Below is a small trained network, with its code and all its weights. Each question gives an input and a target symbol and asks what happens when units are switched off, that is, made to give their printed mean instead of their output.

import numpy as np


def w(rows, s, z=0):
    codes = np.array(rows[::2]) - 128.0
    scale = np.full(codes.shape[1], s)
    scale[-1] = z or s
    return codes * scale


def norm(h):
    return h / np.sqrt((h * h).mean(-1, keepdims=True) + 1e-5)


def f(y):
    return y / 2 * (1 + np.tanh(0.7978845608 * (y + 0.044715 * y**3)))


def softmax(a):
    e = np.exp(a - a.max(-1, keepdims=True))
    return e / e.sum(-1, keepdims=True)


def log_softmax(a):
    a = a - a.max(-1, keepdims=True)
    return a - np.log(np.exp(a).sum(-1, keepdims=True))


def net(x, mask):
    ids = ['ΔΩγζλμ'.index(c) for c in x.split()]
    T = len(ids)
    res = E[ids] + P[:T]
    u = 0
    for l in range(2):
        q, k, v = (norm(res) @ M[l].T for M in (Q, K, V))
        z = softmax(np.where(np.tri(T) > 0, q @ k.T / 2**0.5, -1e9)) @ v
        res = res + np.where(mask[u], z, O[l][:, -1]) @ O[l][:, :-1]
        u += 1
        y = f(norm(res) @ A[l][:, :-1].T + A[l][:, -1])
        res = res + np.where(mask[u : u + 8], y, B[l][:, -1]) @ B[l][:, :-1]
        u += 8
    return log_softmax(norm(res)[-1] @ U[:, :-1].T + U[:, -1])


Q, K, V, O, A, B = {}, {}, {}, {}, {}, {}
E = w([
[146,7,187,143],'Δ',
[196,225,130,99],'Ω',
[182,158,176,205],'γ',
[7,175,162,84],'ζ',
[150,108,63,253],'λ',
[123,121,187,99],'μ',
],0.016)
P = w([
[254,113,38,54],'0',
[107,72,184,170],'1',
[115,91,189,163],'2',
[117,94,192,169],'3',
[130,115,191,163],'4',
[130,123,194,162],'5',
[138,139,198,179],'6',
[142,155,213,149],'7',
[150,157,199,155],'8',
[169,188,203,132],'9',
[180,188,196,141],'10',
[170,200,210,140],'11',
[166,211,202,145],'12',
],0.0068)
Q[0] = w([
[75,215,86,190],'0.h0',
[97,4,8,165],'0.h0',
],0.022)
K[0] = w([
[116,241,74,142],'0.h0',
[107,94,79,253],'0.h0',
],0.024)
V[0] = w([
[71,201,133,101],'0.h0',
[138,131,253,167],'0.h0',
],0.018)
O[0] = w([
[25,207,191,101,138],'0.h0',
[202,71,255,72,254],'0.h0',
],0.0087,0.0098)
A[0] = w([
[152,133,138,123,27],'0.n0',
[66,72,59,5,224],'0.n1',
[140,86,113,122,127],'0.n2',
[127,129,126,126,6],'0.n3',
[51,147,151,129,36],'0.n4',
[117,160,61,75,201],'0.n5',
[68,152,81,182,29],'0.n6',
[99,130,168,107,35],'0.n7',
],0.023,0.0015)
B[0] = w([
[121,149,150,141,186],'0.n0',
[60,124,255,90,134],'0.n1',
[139,71,117,141,171],'0.n2',
[135,130,126,126,110],'0.n3',
[154,149,128,192,206],'0.n4',
[93,102,73,116,133],'0.n5',
[185,53,124,114,152],'0.n6',
[107,137,133,92,254],'0.n7',
],0.031,0.0055)
Q[1] = w([
[202,165,223,168],'1.h0',
[164,114,222,251],'1.h0',
],0.022)
K[1] = w([
[113,126,27,6],'1.h0',
[128,240,23,92],'1.h0',
],0.02)
V[1] = w([
[109,145,106,255],'1.h0',
[158,108,170,170],'1.h0',
],0.033)
O[1] = w([
[40,108,68,252,2],'1.h0',
[162,69,184,191,170],'1.h0',
],0.017,0.0068)
A[1] = w([
[216,103,182,192,77],'1.n0',
[132,72,107,5,33],'1.n1',
[151,27,38,72,244],'1.n2',
[80,116,8,8,251],'1.n3',
[76,139,192,114,123],'1.n4',
[251,126,102,190,54],'1.n5',
[181,108,91,149,118],'1.n6',
[122,72,132,15,37],'1.n7',
],0.015,0.0033)
B[1] = w([
[160,210,102,63,254],'1.n0',
[147,94,53,113,213],'1.n1',
[38,65,186,147,186],'1.n2',
[178,251,84,112,174],'1.n3',
[105,191,118,104,190],'1.n4',
[80,214,136,161,200],'1.n5',
[109,156,138,134,154],'1.n6',
[94,60,102,100,213],'1.n7',
],0.025,0.0078)
U = w([
[153,66,157,135,159],'Δ',
[78,147,13,70,144],'Ω',
[155,91,156,64,90],'γ',
[134,92,61,177,253],'ζ',
[8,162,187,95,13],'λ',
[224,189,122,192,138],'μ',
],0.011,0.0039)

Each question gives the input, a string of symbols that net reads in full, and the target symbol t.
The units are the heads (2 rows each of Q, K, V and O) and the neurons (one row each of A and B). Each row of codes is followed by its name. A weight is (code - 128) times the scale printed after its matrix; where a second scale follows, it is the last column's (O, A, B and U).
mask holds one flag per unit, layer by layer, with each layer's heads first. A switched-off unit (its flag False) gives its mean, the last column of its rows in O or B, instead of its output. The means were averaged over made-up inputs and are rounded, as every weight is.
A unit's drop is (log p(t) with every unit on - log p(t) with that unit switched off) / (log p(t) with every unit on - log p(t) with every unit switched off).
The circuit of an input: a set's keep is (log p(t) with only the set's units on - log p(t) with every unit switched off) / (log p(t) with every unit on - log p(t) with every unit switched off). Starting from the 12 units with the biggest drops (on a tie, the unit counted first), units are removed one at a time, each time the one whose removal leaves the highest keep (on an exact tie, the one counted first), for as long as the keep stays at least 0.8.
circuit, biggest first: the units of the circuit, biggest drop first
top k neurons: the k neurons with the biggest drops, biggest first
top k neurons in layer l: the k neurons of layer l with the biggest drops, biggest first
input Ω ζ ζ, target Ω: top neuron => [0.n5]
input λ γ γ γ Ω ζ μ μ γ γ λ, target λ: circuit, biggest first => [0.h0, 1.n2, 0.n4]
input μ λ γ Ω, target μ: top 3 neurons in layer 0 => [0.n7, 0.n2, 0.n4]
input Ω γ γ γ ζ Ω Ω γ Ω λ Ω Δ, target Ω: circuit, biggest first => [1.h0, 0.h0, 0.n5]
input Ω γ γ λ Δ γ ζ, target Ω: top 4 neurons => [0.n4, 0.n5, 1.n3, 0.n6]
input λ γ Δ μ μ γ Ω Ω γ γ ζ λ γ, target λ: top 4 neurons in layer 0 => [0.n6, 0.n5, 0.n4, 0.n7]
input ζ λ γ Ω μ μ γ γ ζ ζ γ λ, target ζ: circuit, biggest first => [0.h0, 1.h0, 0.n4]
input ζ Ω μ, target ζ: top 2 neurons in layer 0 => [0.n5, 0.n4]
input μ λ ζ λ γ μ, target ζ: top 2 neurons in layer 0 => [0.n4, 0.n7]
input λ Ω Ω ζ ζ γ γ γ γ Δ Ω γ γ, target λ: circuit, biggest first => [0.h0, 0.n6, 1.h0, 0.n4]
input μ μ Δ λ λ μ Δ, target ζ: top 2 neurons => [0.n7, 0.n1]
input μ γ μ, target μ: top 2 neurons => [0.n7, 0.n2]
input Ω λ γ ζ γ ζ Δ, target Ω: top 3 neurons in layer 0 => [0.n5, 0.n4, 0.n1]
input Ω Ω Ω Δ μ λ Ω γ Ω γ γ γ, target Ω: top neuron => [0.n4]
input μ γ λ ζ γ γ Ω γ λ ζ ζ, target μ: top 3 neurons => [0.n4, 1.n2, 1.n7]
input λ γ γ Ω γ λ, target λ: top 2 neurons in layer 1 => [1.n2, 1.n5]
input ζ γ μ Ω ζ, target ζ: top 2 neurons => [0.n4, 0.n6]
input μ Ω μ, target μ: top 2 neurons => [0.n7, 1.n0]
input λ γ γ ζ γ Ω, target λ: top 2 neurons in layer 1 => [1.n0, 1.n3]
input ζ Ω γ γ, target ζ: top neuron in layer 0 => [0.n4]
input Ω Ω γ μ Ω γ λ λ, target Ω: top 3 neurons in layer 1 => [1.n3, 1.n2, 1.n5]
